Here is a tiny trained network, its code and every weight. The questions are about switching its units off for an input and a target symbol, where a switched-off unit gives its printed mean instead of its output.

import numpy as np


def w(rows, s, z=0):
    codes = np.array(rows[::2]) - 128.0
    scale = np.full(codes.shape[1], s)
    scale[-1] = z or s
    return codes * scale


def f(y):
    return np.maximum(y, 0)


def softmax(a):
    e = np.exp(a - a.max(-1, keepdims=True))
    return e / e.sum(-1, keepdims=True)


def log_softmax(a):
    a = a - a.max(-1, keepdims=True)
    return a - np.log(np.exp(a).sum(-1, keepdims=True))


def net(x, mask):
    ids = ['αβγδεζηλμξπστφψω'.index(c) for c in x.split()]
    T = len(ids)
    res = E[ids] + P[:T]
    r = res
    for j in range(2):
        rows = slice(2 * j, 2 * j + 2)
        q, k, v = (r @ M[0][rows].T for M in (Q, K, V))
        z = softmax(np.where(np.tri(T) > 0, q @ k.T / 2**0.5, -1e9)) @ v
        o = O[0][rows]
        res = res + np.where(mask[j], z, o[:, -1]) @ o[:, :-1]
    y = f(res @ A[0][:, :-1].T + A[0][:, -1])
    res = res + np.where(mask[2:6], y, B[0][:, -1]) @ B[0][:, :-1]
    return log_softmax(res[-1] @ U[:, :-1].T + U[:, -1])


Q, K, V, O, A, B = {}, {}, {}, {}, {}, {}
E = w([
[180,183,145,171,132],'α',
[5,193,208,139,142],'β',
[220,53,139,183,144],'γ',
[126,100,166,170,171],'δ',
[153,95,183,129,149],'ε',
[93,180,137,180,76],'ζ',
[90,209,164,204,94],'η',
[112,103,168,122,109],'λ',
[44,138,180,48,80],'μ',
[145,74,122,119,144],'ξ',
[197,208,53,117,57],'π',
[71,137,113,128,94],'σ',
[70,100,226,140,174],'τ',
[161,137,95,47,120],'φ',
[97,125,139,142,123],'ψ',
[167,116,206,208,140],'ω',
],0.015)
P = w([
[66,118,102,87,102],'0',
[94,114,107,152,91],'1',
[147,175,75,144,162],'2',
[204,191,149,139,134],'3',
[171,189,140,153,156],'4',
[137,170,148,178,160],'5',
[102,253,93,130,131],'6',
],0.0068)
Q[0] = w([
[231,35,163,216,185],'H1',
[235,88,64,235,29],'H1',
[215,156,72,190,169],'H2',
[91,32,30,3,186],'H2',
],0.0054)
K[0] = w([
[174,94,75,206,97],'H1',
[150,172,1,96,64],'H1',
[171,117,151,98,198],'H2',
[111,63,122,33,230],'H2',
],0.0086)
V[0] = w([
[88,255,58,94,129],'H1',
[29,157,176,101,172],'H1',
[186,193,105,201,31],'H2',
[90,20,80,2,164],'H2',
],0.008)
O[0] = w([
[76,106,49,176,11,175],'H1',
[122,214,210,136,70,254],'H1',
[48,65,37,115,150,125],'H2',
[254,106,188,109,25,71],'H2',
],0.0082,0.0078)
A[0] = w([
[83,108,107,168,178,54],'N1',
[70,132,83,221,51,234],'N2',
[100,102,209,234,190,108],'N3',
[211,2,98,55,249,253],'N4',
],0.007,0.0014)
B[0] = w([
[93,85,116,74,156,171],'N1',
[159,78,78,159,123,254],'N2',
[125,190,130,93,154,220],'N3',
[85,128,125,246,112,160],'N4',
],0.011,0.0086)
U = w([
[72,114,70,135,118,254],'α',
[69,197,170,190,66,83],'β',
[111,130,146,242,121,234],'γ',
[159,121,167,118,201,186],'δ',
[208,115,190,140,175,15],'ε',
[142,124,87,112,150,3],'ζ',
[61,132,65,111,139,79],'η',
[145,77,205,153,89,93],'λ',
[96,101,198,39,11,53],'μ',
[191,13,190,186,94,213],'ξ',
[103,122,50,118,71,162],'π',
[127,79,110,164,57,9],'σ',
[144,221,205,93,157,254],'τ',
[254,125,108,41,29,148],'φ',
[182,141,115,149,115,36],'ψ',
[111,100,154,119,203,2],'ω',
],0.008,0.0034)

Each question gives the input, a string of symbols that net reads in full, and the target symbol t.
The units are the heads (2 rows each of Q, K, V and O) and the neurons (one row each of A and B). Each row of codes is followed by its name. A weight is (code - 128) times the scale printed after its matrix; where a second scale follows, it is the last column's (O, A, B and U).
mask holds one flag per unit, heads first, then neurons. A switched-off unit (its flag False) gives its mean, the last column of its rows in O or B, instead of its output. The means were averaged over made-up inputs and are rounded, as every weight is.
A unit's drop is (log p(t) with every unit on - log p(t) with that unit switched off) / (log p(t) with every unit on - log p(t) with every unit switched off).
The circuit of an input: a set's keep is (log p(t) with only the set's units on - log p(t) with every unit switched off) / (log p(t) with every unit on - log p(t) with every unit switched off). Starting from all 6 units, units are removed one at a time, each time the one whose removal leaves the highest keep (on an exact tie, the one counted first), for as long as the keep stays at least 0.8.
units of the circuit, in order: the units of the circuit, biggest drop first
unit that matters most: the unit with the biggest drop
top k neurons: the k neurons with the biggest drops, biggest first
drop of u: that unit's drop, to one decimal
input μ τ μ β τ δ, target τ: unit that matters most	H1
input ζ β β μ δ η, target α: units of the circuit, in order	(H2 N1)
input β ψ φ φ π, target π: units of the circuit, in order	(H1 H2)
input ξ ξ τ ξ β λ, target τ: units of the circuit, in order	(H1 N2 H2)
input τ μ φ ψ ε μ, target τ: units of the circuit, in order	(H1 N2)
input β β ω τ ω, target τ: units of the circuit, in order	(N3 H1)
input α ζ β, target α: units of the circuit, in order	(H2 N1)
input β τ λ τ μ ε ω, target τ: units of the circuit, in order	(H1 N3 N2)
input β μ μ, target μ: units of the circuit, in order	(H2 H1)
input β β β β τ, target τ: top 2 neurons	(N3 N2)
input γ β τ β λ, target τ: top 2 neurons	(N2 N4)
input τ β δ β, target τ: top 2 neurons	(N3 N4)
input φ η φ φ φ τ μ, target τ: top 2 neurons	(N2 N4)
input φ ζ β, target α: top 2 neurons	(N2 N1)
input δ β τ ζ η, target α: units of the circuit, in order	(H2)
input τ β β δ, target τ: top 2 neurons	(N2 N3)
input γ ξ β λ φ η β, target η: drop of H2	1.3
input γ μ γ, target γ: drop of H1	1.1
input π δ ψ π τ τ ζ, target α: drop of H1	0.0
input β φ τ β ε, target τ: drop of N3	0.1
input β β γ δ ξ, target γ: unit that matters most	N4
